Here is a tiny trained network, its code and every weight. The questions are about switching its units off for an input and a class, where a switched-off unit gives its printed mean instead of its output.

import numpy as np


def w(rows, s, z=0):
    codes = np.array(rows[::2]) - 128.0
    scale = np.full(codes.shape[1], s)
    scale[-1] = z or s
    return codes * scale


def norm(h):
    return h / np.sqrt((h * h).mean(-1, keepdims=True) + 1e-5)


def f(y):
    return np.maximum(y, 0)


def log_softmax(a):
    a = a - a.max(-1, keepdims=True)
    return a - np.log(np.exp(a).sum(-1, keepdims=True))


def net(x, mask):
    res = np.array(x, float).reshape(1, 4) / 4 @ E
    u = 0
    for l in range(4):
        y = f(norm(res) @ A[l][:, :-1].T + A[l][:, -1])
        res = res + np.where(mask[u : u + 4], y, B[l][:, -1]) @ B[l][:, :-1]
        u += 4
    return log_softmax(norm(res)[-1] @ U[:, :-1].T + U[:, -1])


A, B = {}, {}
E = w([
[147,11,163],'x0',
[132,135,134],'x1',
[130,125,127],'x2',
[17,131,173],'x3',
],0.0011)
A[0] = w([
[157,254,40,151],'L0N1',
[117,233,174,3],'L0N2',
[174,16,145,198],'L0N3',
[138,45,202,111],'L0N4',
],0.0024,0.00041)
B[0] = w([
[114,51,85,254],'L0N1',
[112,157,38,188],'L0N2',
[133,176,46,242],'L0N3',
[15,169,7,221],'L0N4',
],0.0018,0.0016)
A[1] = w([
[210,108,50,251],'L1N1',
[49,124,248,129],'L1N2',
[96,75,219,187],'L1N3',
[87,154,253,117],'L1N4',
],0.0023,0.0015)
B[1] = w([
[31,203,204,253],'L1N1',
[211,230,207,172],'L1N2',
[249,175,102,167],'L1N3',
[195,112,208,149],'L1N4',
],0.0019,0.0023)
A[2] = w([
[131,4,186,254],'L2N1',
[116,144,244,151],'L2N2',
[139,191,116,152],'L2N3',
[111,165,134,209],'L2N4',
],0.0032,0.00079)
B[2] = w([
[77,254,17,224],'L2N1',
[168,125,207,221],'L2N2',
[95,9,95,250],'L2N3',
[191,63,140,248],'L2N4',
],0.0025,0.0013)
A[3] = w([
[67,152,57,143],'L3N1',
[251,73,75,159],'L3N2',
[148,73,165,121],'L3N3',
[95,68,134,255],'L3N4',
],0.0029,0.001)
B[3] = w([
[155,46,110,253],'L3N1',
[76,169,252,189],'L3N2',
[139,84,86,143],'L3N3',
[217,103,189,189],'L3N4',
],0.0029,0.0022)
U = w([
[98,125,2,233],'0',
[160,50,176,160],'1',
[152,230,241,2],'2',
],0.0054,0.0006)

Each question gives the input, the list of numbers given to net, and the class t.
The units are the neurons (one row each of A and B). Each row of codes is followed by its name. A weight is (code - 128) times the scale printed after its matrix; where a second scale follows, it is the last column's (A, B and U).
mask holds one flag per neuron, layer by layer. A switched-off neuron (its flag False) gives its mean, the last column of its row in B, instead of its output. The means were averaged over made-up inputs and are rounded, as every weight is.
A unit's drop is (log p(t) with every unit on - log p(t) with that unit switched off) / (log p(t) with every unit on - log p(t) with every unit switched off).
The circuit of an input: a set's keep is (log p(t) with only the set's units on - log p(t) with every unit switched off) / (log p(t) with every unit on - log p(t) with every unit switched off). Starting from the 12 units with the biggest drops (on a tie, the unit counted first), units are removed one at a time, each time the one whose removal leaves the highest keep (on an exact tie, the one counted first), for as long as the keep stays at least 0.8.
circuit, biggest first: the units of the circuit, biggest drop first
k most important neurons: the k neurons with the biggest drops, biggest first
top k neurons in layer l: the k neurons of layer l with the biggest drops, biggest first
drop of u: that unit's drop, to one decimal
input [8,-4,2,5], class 0: 2 most important neurons -> (L2N1 L1N1)
input [-4,-8,5,-2], class 1: circuit, biggest first -> (L2N1 L0N4 L2N3)
input [4,1,-6,-6], class 2: circuit, biggest first -> (L3N2 L3N1)
input [2,2,-5,0], class 0: circuit, biggest first -> (L0N4)
input [5,4,-3,-7], class 2: top 2 neurons in layer 3 -> (L3N2 L3N1)
input [-4,-8,3,2], class 1: 2 most important neurons -> (L2N1 L0N4)
input [-2,-7,-2,-8], class 2: 2 most important neurons -> (L3N2 L3N1)
input [7,-6,-5,-8], class 2: 4 most important neurons -> (L3N2 L0N1 L2N3 L0N3)
input [6,1,-5,-4], class 0: 2 most important neurons -> (L2N1 L0N2)
input [-1,5,4,0], class 1: 4 most important neurons -> (L2N1 L0N4 L3N4 L0N3)
input [7,3,-4,-8], class 2: 3 most important neurons -> (L3N2 L0N1 L0N3)
input [7,-4,7,-6], class 0: 2 most important neurons -> (L2N1 L1N1)
input [3,-3,-1,-7], class 2: top 2 neurons in layer 3 -> (L3N2 L3N1)
input [7,4,-3,1], class 0: circuit, biggest first -> (L2N1)
input [-3,-4,5,-4], class 1: top 2 neurons in layer 2 -> (L2N1 L2N2)
input [-2,-7,-7,0], class 1: 4 most important neurons -> (L2N1 L0N4 L3N4 L0N3)
input [-4,-7,7,0], class 1: top 2 neurons in layer 3 -> (L3N1 L3N4)
input [-3,4,-5,2], class 1: 4 most important neurons -> (L2N1 L0N4 L0N3 L3N4)
input [4,-5,2,-6], class 2: 2 most important neurons -> (L0N3 L3N2)
input [1,-2,0,-6], class 2: most important neuron -> (L3N2)
input [5,-2,5,-8], class 2: drop of L3N2 -> 0.8
input [7,-6,4,0], class 0: drop of L2N1 -> 0.5
input [-1,2,5,0], class 1: drop of L0N2 -> -0.1
